Below are the code and all the weights of a small trained network. Each question names an input and a target symbol and asks about switching units off, where a switched-off unit gives its printed mean instead of its output.

import numpy as np


def w(rows, s, z=0):
    codes = np.array(rows[::2]) - 128.0
    scale = np.full(codes.shape[1], s)
    scale[-1] = z or s
    return codes * scale


def norm(h):
    return h / np.sqrt((h * h).mean(-1, keepdims=True) + 1e-5)


def f(y):
    return np.maximum(y, 0)


def softmax(a):
    e = np.exp(a - a.max(-1, keepdims=True))
    return e / e.sum(-1, keepdims=True)


def log_softmax(a):
    a = a - a.max(-1, keepdims=True)
    return a - np.log(np.exp(a).sum(-1, keepdims=True))


def net(x, mask):
    ids = ['ΔΛΣΦΩαβγεζημξπτ'.index(c) for c in x.split()]
    T = len(ids)
    res = E[ids] + P[:T]
    u = 0
    for l in range(2):
        r = norm(res)
        for j in range(3):
            rows = slice(2 * j, 2 * j + 2)
            q, k, v = (r @ M[l][rows].T for M in (Q, K, V))
            z = softmax(np.where(np.tri(T) > 0, q @ k.T / 2**0.5, -1e9)) @ v
            o = O[l][rows]
            res = res + np.where(mask[u + j], z, o[:, -1]) @ o[:, :-1]
        u += 3
        y = f(norm(res) @ A[l][:, :-1].T + A[l][:, -1])
        res = res + np.where(mask[u : u + 12], y, B[l][:, -1]) @ B[l][:, :-1]
        u += 12
    return log_softmax(norm(res)[-1] @ U[:, :-1].T + U[:, -1])


Q, K, V, O, A, B = {}, {}, {}, {}, {}, {}
E = w([
[73,168,136,183,140,94,156,153],'Δ',
[1,208,125,128,197,130,156,117],'Λ',
[128,116,116,47,160,179,153,127],'Σ',
[151,106,141,202,131,110,130,183],'Φ',
[114,173,85,180,180,80,131,118],'Ω',
[175,83,85,96,151,132,172,79],'α',
[112,107,186,107,84,124,208,101],'β',
[160,48,117,137,136,160,156,130],'γ',
[135,176,124,165,165,100,85,180],'ε',
[77,105,142,173,194,156,156,148],'ζ',
[147,174,159,91,80,94,153,152],'η',
[119,96,108,173,100,122,193,88],'μ',
[173,114,126,119,219,112,75,176],'ξ',
[191,121,157,135,101,64,142,123],'π',
[182,64,176,87,144,133,145,136],'τ',
],0.0086)
P = w([
[101,89,135,123,115,121,103,144],'0',
[189,170,76,130,191,85,228,170],'1',
[138,135,213,203,123,199,99,92],'2',
[181,173,70,129,178,95,227,178],'3',
[90,91,138,133,103,122,75,112],'4',
[213,235,163,167,233,107,125,13],'5',
[85,63,97,77,105,71,102,173],'6',
[171,169,134,136,243,108,254,120],'7',
[101,111,145,149,81,164,85,106],'8',
[118,163,6,70,131,99,224,210],'9',
[97,105,149,146,90,157,76,104],'10',
],0.0076)
Q[0] = w([
[177,200,157,146,117,251,121,187],'L0H1',
[54,52,162,153,108,134,73,107],'L0H1',
[156,206,186,68,88,213,58,149],'L0H2',
[85,100,122,69,102,95,119,233],'L0H2',
[168,186,192,159,143,166,85,43],'L0H3',
[131,157,105,154,42,211,77,154],'L0H3',
],0.016)
K[0] = w([
[204,215,148,168,107,254,129,154],'L0H1',
[66,95,151,102,81,142,27,124],'L0H1',
[190,167,167,133,155,151,223,183],'L0H2',
[106,88,132,86,176,27,176,165],'L0H2',
[179,178,153,185,110,207,119,95],'L0H3',
[182,165,116,132,171,127,248,195],'L0H3',
],0.015)
V[0] = w([
[57,81,140,117,95,132,36,94],'L0H1',
[78,103,125,134,165,27,136,77],'L0H1',
[133,149,170,110,154,131,148,187],'L0H2',
[106,119,90,153,67,166,128,131],'L0H2',
[113,132,61,120,2,214,163,247],'L0H3',
[138,137,102,117,80,190,148,174],'L0H3',
],0.0069)
O[0] = w([
[55,132,102,122,8,169,102,95,2],'L0H1',
[125,173,71,132,57,155,185,119,196],'L0H1',
[122,114,168,126,172,113,93,146,144],'L0H2',
[128,154,121,131,102,168,153,130,142],'L0H2',
[183,177,181,159,111,254,173,189,88],'L0H3',
[141,150,145,143,130,174,114,131,89],'L0H3',
],0.0047,0.0039)
A[0] = w([
[118,98,101,107,108,128,145,198,126],'L0N1',
[115,60,160,87,79,143,120,160,155],'L0N2',
[207,55,115,174,53,120,51,163,174],'L0N3',
[132,86,95,178,139,127,171,129,155],'L0N4',
[173,68,219,117,30,88,138,120,114],'L0N5',
[163,162,128,113,140,171,188,86,217],'L0N6',
[89,21,137,191,110,167,115,168,20],'L0N7',
[178,11,123,89,111,205,113,82,6],'L0N8',
[144,177,179,181,51,96,67,193,126],'L0N9',
[191,106,108,93,143,129,78,145,147],'L0N10',
[143,153,156,27,125,165,23,155,115],'L0N11',
[189,95,147,132,106,80,156,111,142],'L0N12',
],0.011,0.0022)
B[0] = w([
[135,177,111,125,148,100,144,173,182],'L0N1',
[121,110,122,99,95,170,158,180,217],'L0N2',
[205,158,59,186,128,154,60,149,184],'L0N3',
[140,189,146,93,119,91,117,133,218],'L0N4',
[202,147,228,100,71,157,135,120,207],'L0N5',
[145,157,138,196,136,97,89,168,212],'L0N6',
[100,52,118,231,130,173,176,129,254],'L0N7',
[82,221,107,44,217,161,85,75,181],'L0N8',
[136,98,88,65,157,7,137,72,164],'L0N9',
[84,163,150,158,90,116,154,121,152],'L0N10',
[64,77,182,101,150,93,60,182,145],'L0N11',
[98,136,101,126,189,148,117,132,190],'L0N12',
],0.014,0.0072)
Q[1] = w([
[204,110,130,124,188,127,162,101],'L1H1',
[127,123,43,91,121,135,174,248],'L1H1',
[114,110,33,131,92,147,79,174],'L1H2',
[138,120,169,192,142,132,47,4],'L1H2',
[114,150,66,55,96,142,174,252],'L1H3',
[155,63,132,172,156,69,225,155],'L1H3',
],0.023)
K[1] = w([
[120,59,105,103,78,165,74,63],'L1H1',
[118,124,30,50,60,148,158,239],'L1H1',
[143,198,131,148,184,90,203,217],'L1H2',
[138,136,218,194,192,110,90,22],'L1H2',
[123,158,56,78,72,130,169,254],'L1H3',
[112,49,63,74,46,175,85,90],'L1H3',
],0.021)
V[1] = w([
[181,64,71,105,152,203,92,151],'L1H1',
[108,173,82,93,78,79,89,166],'L1H1',
[81,77,120,110,162,85,74,224],'L1H2',
[112,163,6,188,185,148,129,150],'L1H2',
[125,213,134,129,135,143,35,123],'L1H3',
[240,120,118,115,131,75,76,68],'L1H3',
],0.012)
O[1] = w([
[182,194,90,116,131,128,73,119,139],'L1H1',
[109,67,122,150,77,176,81,65,61],'L1H1',
[125,63,140,162,182,120,65,112,123],'L1H2',
[153,166,88,158,150,98,104,2,189],'L1H2',
[106,104,121,123,20,81,98,113,68],'L1H3',
[127,121,14,109,61,163,129,198,2],'L1H3',
],0.0069,0.0077)
A[1] = w([
[132,40,120,97,151,60,170,83,66],'L1N1',
[95,188,157,8,155,114,62,120,80],'L1N2',
[17,135,172,56,129,142,143,115,29],'L1N3',
[162,167,92,47,119,187,126,137,133],'L1N4',
[127,117,72,194,139,66,190,137,113],'L1N5',
[178,139,186,123,167,123,115,116,186],'L1N6',
[69,100,158,149,162,153,140,191,124],'L1N7',
[169,160,122,169,57,185,137,79,2],'L1N8',
[172,151,122,143,143,88,153,99,100],'L1N9',
[84,112,56,132,158,162,94,113,132],'L1N10',
[134,89,117,120,68,147,94,118,185],'L1N11',
[153,142,140,132,142,237,70,178,86],'L1N12',
],0.013,0.005)
B[1] = w([
[167,180,58,93,118,126,174,162,156],'L1N1',
[178,52,172,145,158,84,200,140,171],'L1N2',
[93,149,113,93,139,184,72,214,149],'L1N3',
[71,159,164,163,145,133,96,74,183],'L1N4',
[93,66,169,98,139,171,131,97,237],'L1N5',
[65,129,93,126,52,125,122,129,254],'L1N6',
[175,131,89,201,102,134,134,95,213],'L1N7',
[150,141,101,140,164,122,165,253,156],'L1N8',
[173,118,138,106,107,173,110,137,212],'L1N9',
[122,162,152,130,136,118,147,205,176],'L1N10',
[133,153,173,155,119,103,154,48,163],'L1N11',
[158,96,87,67,132,129,98,60,184],'L1N12',
],0.019,0.0084)
U = w([
[135,101,68,42,155,159,206,128,124],'Δ',
[242,68,71,159,115,157,97,149,121],'Λ',
[78,71,121,203,138,197,166,86,115],'Σ',
[210,196,131,151,46,97,102,71,98],'Φ',
[8,167,92,122,119,125,99,163,151],'Ω',
[99,126,148,204,90,80,24,135,145],'α',
[140,166,180,124,214,74,150,108,148],'β',
[170,44,165,102,86,58,137,159,180],'γ',
[96,68,144,114,186,160,62,208,140],'ε',
[77,159,89,113,62,68,189,48,86],'ζ',
[134,202,74,119,178,213,81,113,107],'η',
[114,104,42,110,139,56,91,133,253],'μ',
[121,155,200,90,62,212,154,134,86],'ξ',
[168,61,155,71,132,158,79,37,92],'π',
[150,182,110,183,103,111,189,225,69],'τ',
],0.012,0.0037)

Each question gives the input, a string of symbols that net reads in full, and the target symbol t.
The units are the heads (2 rows each of Q, K, V and O) and the neurons (one row each of A and B). Each row of codes is followed by its name. A weight is (code - 128) times the scale printed after its matrix; where a second scale follows, it is the last column's (O, A, B and U).
mask holds one flag per unit, layer by layer, with each layer's heads first. A switched-off unit (its flag False) gives its mean, the last column of its rows in O or B, instead of its output. The means were averaged over made-up inputs and are rounded, as every weight is.
A unit's drop is (log p(t) with every unit on - log p(t) with that unit switched off) / (log p(t) with every unit on - log p(t) with every unit switched off).
The circuit of an input: a set's keep is (log p(t) with only the set's units on - log p(t) with every unit switched off) / (log p(t) with every unit on - log p(t) with every unit switched off). Starting from the 12 units with the biggest drops (on a tie, the unit counted first), units are removed one at a time, each time the one whose removal leaves the highest keep (on an exact tie, the one counted first), for as long as the keep stays at least 0.8.
circuit, biggest first: the units of the circuit, biggest drop first
top k neurons: the k neurons with the biggest drops, biggest first
k most important neurons of layer l: the k neurons of layer l with the biggest drops, biggest first
which heads matter: for each layer, one digit per head in row order, 1 if its drop is at least 0.15 and else 0, layers parted by /
input γ β ζ ζ ζ ζ Λ ζ ζ γ, target ζ: circuit, biggest first -> [L0H1 L1H3 L1N6]
input γ ζ η β ζ ζ μ ζ τ Λ, target ξ: top 2 neurons -> [L0N7 L0N8]
input Ω ζ Φ Φ ε η ζ γ ζ γ, target β: circuit, biggest first -> [L0H1 L1H3]
input ζ η Φ β γ ζ Δ ξ, target Φ: circuit, biggest first -> [L0N2 L0N7 L1N9 L1N6]
input ζ Ω Σ μ β τ Δ μ ζ α, target Σ: circuit, biggest first -> [L1H1 L0N6]
input ζ ζ γ τ ζ ζ ζ ζ ζ Φ Δ, target Δ: top neuron -> [L0N9]
input τ β ζ π, target γ: top 2 neurons -> [L0N2 L0N5]
input γ η β τ, target Φ: 3 most important neurons of layer 0 -> [L0N7 L0N8 L0N3]
input γ ζ β Φ μ γ, target τ: top 2 neurons -> [L0N5 L0N7]
input β β π τ μ τ, target Ω: which heads matter -> 100 / 001
input ζ ζ β μ, target β: which heads matter -> 000 / 000
input ζ ζ π, target Φ: top 4 neurons -> [L0N3 L0N5 L1N11 L1N4]
input β γ ζ Σ, target τ: which heads matter -> 100 / 010
input γ γ Ω ζ β Σ ζ Φ β Φ, target β: 2 most important neurons of layer 0 -> [L0N2 L0N7]
input Φ μ Σ ζ ζ μ, target α: which heads matter -> 100 / 000
input Ω Φ η ε τ γ ζ μ ε, target μ: circuit, biggest first -> [L0N9]
input ζ β β ζ Ω β Φ ζ, target Δ: top 3 neurons -> [L1N1 L0N7 L0N1]
input β β γ Ω τ ζ Σ β, target γ: which heads matter -> 000 / 001
input Ω ζ μ ζ ζ Φ, target ξ: top 2 neurons -> [L0N2 L0N7]
input Σ α ζ ζ γ ζ ζ ζ β Ω, target β: 3 most important neurons of layer 0 -> [L0N7 L0N5 L0N3]
input η β Λ ζ ζ Φ τ τ β ζ, target γ: top 2 neurons -> [L0N7 L0N2]
input γ ζ Ω ζ γ Φ β μ, target Φ: 3 most important neurons of layer 0 -> [L0N7 L0N2 L0N8]
input γ Ω β β, target Φ: 2 most important neurons of layer 0 -> [L0N7 L0N8]
input Σ Ω Δ, target Δ: 2 most important neurons of layer 1 -> [L1N1 L1N5]
input Ω β Σ, target ε: 2 most important neurons of layer 0 -> [L0N8 L0N11]
input γ μ μ β τ, target π: top 2 neurons -> [L1N12 L0N5]
input β τ γ ζ γ γ τ π, target Φ: which heads matter -> 000 / 101
input γ ζ Ω Ω ζ β γ ζ γ β, target Φ: top 3 neurons -> [L0N2 L0N7 L0N8]
